Below is a small trained network, with its code and all its weights. Each question gives an input and a class and asks what happens when units are switched off, that is, made to give their printed mean instead of their output.

import numpy as np


def w(rows, s, z=0):
    codes = np.array(rows[::2]) - 128.0
    scale = np.full(codes.shape[1], s)
    scale[-1] = z or s
    return codes * scale


def norm(h):
    return h / np.sqrt((h * h).mean(-1, keepdims=True) + 1e-5)


def f(y):
    return y / 2 * (1 + np.tanh(0.7978845608 * (y + 0.044715 * y**3)))


def log_softmax(a):
    a = a - a.max(-1, keepdims=True)
    return a - np.log(np.exp(a).sum(-1, keepdims=True))


def net(x, mask):
    res = np.array(x, float).reshape(1, 5) / 4 @ E
    u = 0
    for l in range(4):
        y = f(norm(res) @ A[l][:, :-1].T + A[l][:, -1])
        res = res + np.where(mask[u : u + 4], y, B[l][:, -1]) @ B[l][:, :-1]
        u += 4
    return log_softmax(norm(res)[-1] @ U[:, :-1].T + U[:, -1])


A, B = {}, {}
E = w([
[121,118,170,147,127,115,143,129,103],'x0',
[146,139,119,137,144,119,136,143,125],'x1',
[18,255,112,192,162,205,152,177,137],'x2',
[114,65,11,42,52,141,222,240,27],'x3',
[56,28,143,51,188,127,97,166,171],'x4',
],0.0056)
A[0] = w([
[175,192,82,251,2,196,162,13,71,2],'L0N0',
[12,220,114,213,115,149,177,99,162,56],'L0N1',
[70,81,24,154,25,129,147,183,78,132],'L0N2',
[68,35,161,107,226,178,116,192,168,19],'L0N3',
],0.0051,0.0032)
B[0] = w([
[178,185,232,67,133,156,157,94,129,227],'L0N0',
[98,107,73,160,144,138,28,211,88,216],'L0N1',
[123,99,137,168,64,113,177,156,153,253],'L0N2',
[245,136,158,137,189,219,157,131,123,185],'L0N3',
],0.012,0.0044)
A[1] = w([
[140,138,153,135,170,57,88,2,159,1],'L1N0',
[176,70,119,113,96,5,72,54,106,74],'L1N1',
[114,142,132,221,173,127,38,68,195,85],'L1N2',
[62,136,168,210,166,83,133,60,224,120],'L1N3',
],0.0071,0.0038)
B[1] = w([
[77,61,115,128,109,94,131,191,148,209],'L1N0',
[127,169,64,94,173,93,46,73,74,212],'L1N1',
[128,74,144,100,8,60,147,124,174,252],'L1N2',
[64,109,109,72,135,131,176,223,161,194],'L1N3',
],0.012,0.0041)
A[2] = w([
[105,82,126,82,196,176,184,142,144,9],'L2N0',
[169,54,211,131,163,165,125,67,253,160],'L2N1',
[241,246,198,63,136,130,172,194,132,252],'L2N2',
[62,33,141,31,234,190,109,143,136,122],'L2N3',
],0.0062,0.0029)
B[2] = w([
[192,157,191,1,57,192,113,147,219,137],'L2N0',
[192,152,173,105,113,210,220,147,161,190],'L2N1',
[201,92,153,61,183,144,157,50,165,254],'L2N2',
[215,178,145,190,88,213,59,26,99,186],'L2N3',
],0.0078,0.0058)
A[3] = w([
[133,112,58,98,156,63,70,2,84,37],'L3N0',
[77,165,128,189,166,203,64,186,109,191],'L3N1',
[201,119,151,64,155,233,125,103,175,3],'L3N2',
[124,115,77,173,125,91,92,55,142,205],'L3N3',
],0.0092,0.0022)
B[3] = w([
[85,214,109,238,202,171,56,181,75,182],'L3N0',
[147,141,90,198,235,109,79,83,79,177],'L3N1',
[157,245,182,101,128,113,140,32,92,254],'L3N2',
[99,183,101,189,252,198,187,152,112,147],'L3N3',
],0.011,0.0086)
U = w([
[225,240,220,32,136,203,166,60,135,87],'0',
[42,195,43,199,220,145,2,193,68,3],'1',
[46,66,119,49,65,66,219,237,225,246],'2',
],0.0096,0.0041)

Each question gives the input, the list of numbers given to net, and the class t.
The units are the neurons (one row each of A and B). Each row of codes is followed by its name. A weight is (code - 128) times the scale printed after its matrix; where a second scale follows, it is the last column's (A, B and U).
mask holds one flag per neuron, layer by layer. A switched-off neuron (its flag False) gives its mean, the last column of its row in B, instead of its output. The means were averaged over made-up inputs and are rounded, as every weight is.
A unit's drop is (log p(t) with every unit on - log p(t) with that unit switched off) / (log p(t) with every unit on - log p(t) with every unit switched off).
The circuit of an input: a set's keep is (log p(t) with only the set's units on - log p(t) with every unit switched off) / (log p(t) with every unit on - log p(t) with every unit switched off). Starting from the 12 units with the biggest drops (on a tie, the unit counted first), units are removed one at a time, each time the one whose removal leaves the highest keep (on an exact tie, the one counted first), for as long as the keep stays at least 0.8.
units of the circuit, in order: the units of the circuit, biggest drop first
most important unit: the unit with the biggest drop
top k neurons: the k neurons with the biggest drops, biggest first
top k neurons in layer l: the k neurons of layer l with the biggest drops, biggest first
drop when u is switched off: that unit's drop, to one decimal
input [-1,-3,7,-8,-1], class 2: units of the circuit, in order -> (L1N2; L1N3)
input [-4,-8,2,7,-6], class 2: most important unit -> L0N2
input [-3,6,-8,-3,-7], class 1: units of the circuit, in order -> (L1N1; L3N0)
input [-7,-6,4,8,-6], class 2: top 2 neurons -> (L0N2; L3N2)
input [0,2,8,6,0], class 1: top 2 neurons -> (L3N1; L1N2)
input [5,7,8,-4,6], class 1: top 2 neurons -> (L0N1; L0N0)
input [5,-8,-8,7,2], class 1: top 2 neurons -> (L1N1; L3N0)
input [4,-5,-1,5,3], class 2: top 2 neurons -> (L0N2; L0N0)
input [8,2,-5,-7,5], class 2: top 2 neurons in layer 1 -> (L1N2; L1N0)
input [2,1,-7,3,4], class 1: drop when L1N1 is switched off -> 0.2
input [-2,-7,7,0,-1], class 1: drop when L3N1 is switched off -> 0.0
input [-2,-1,8,5,-1], class 1: drop when L3N1 is switched off -> 0.1
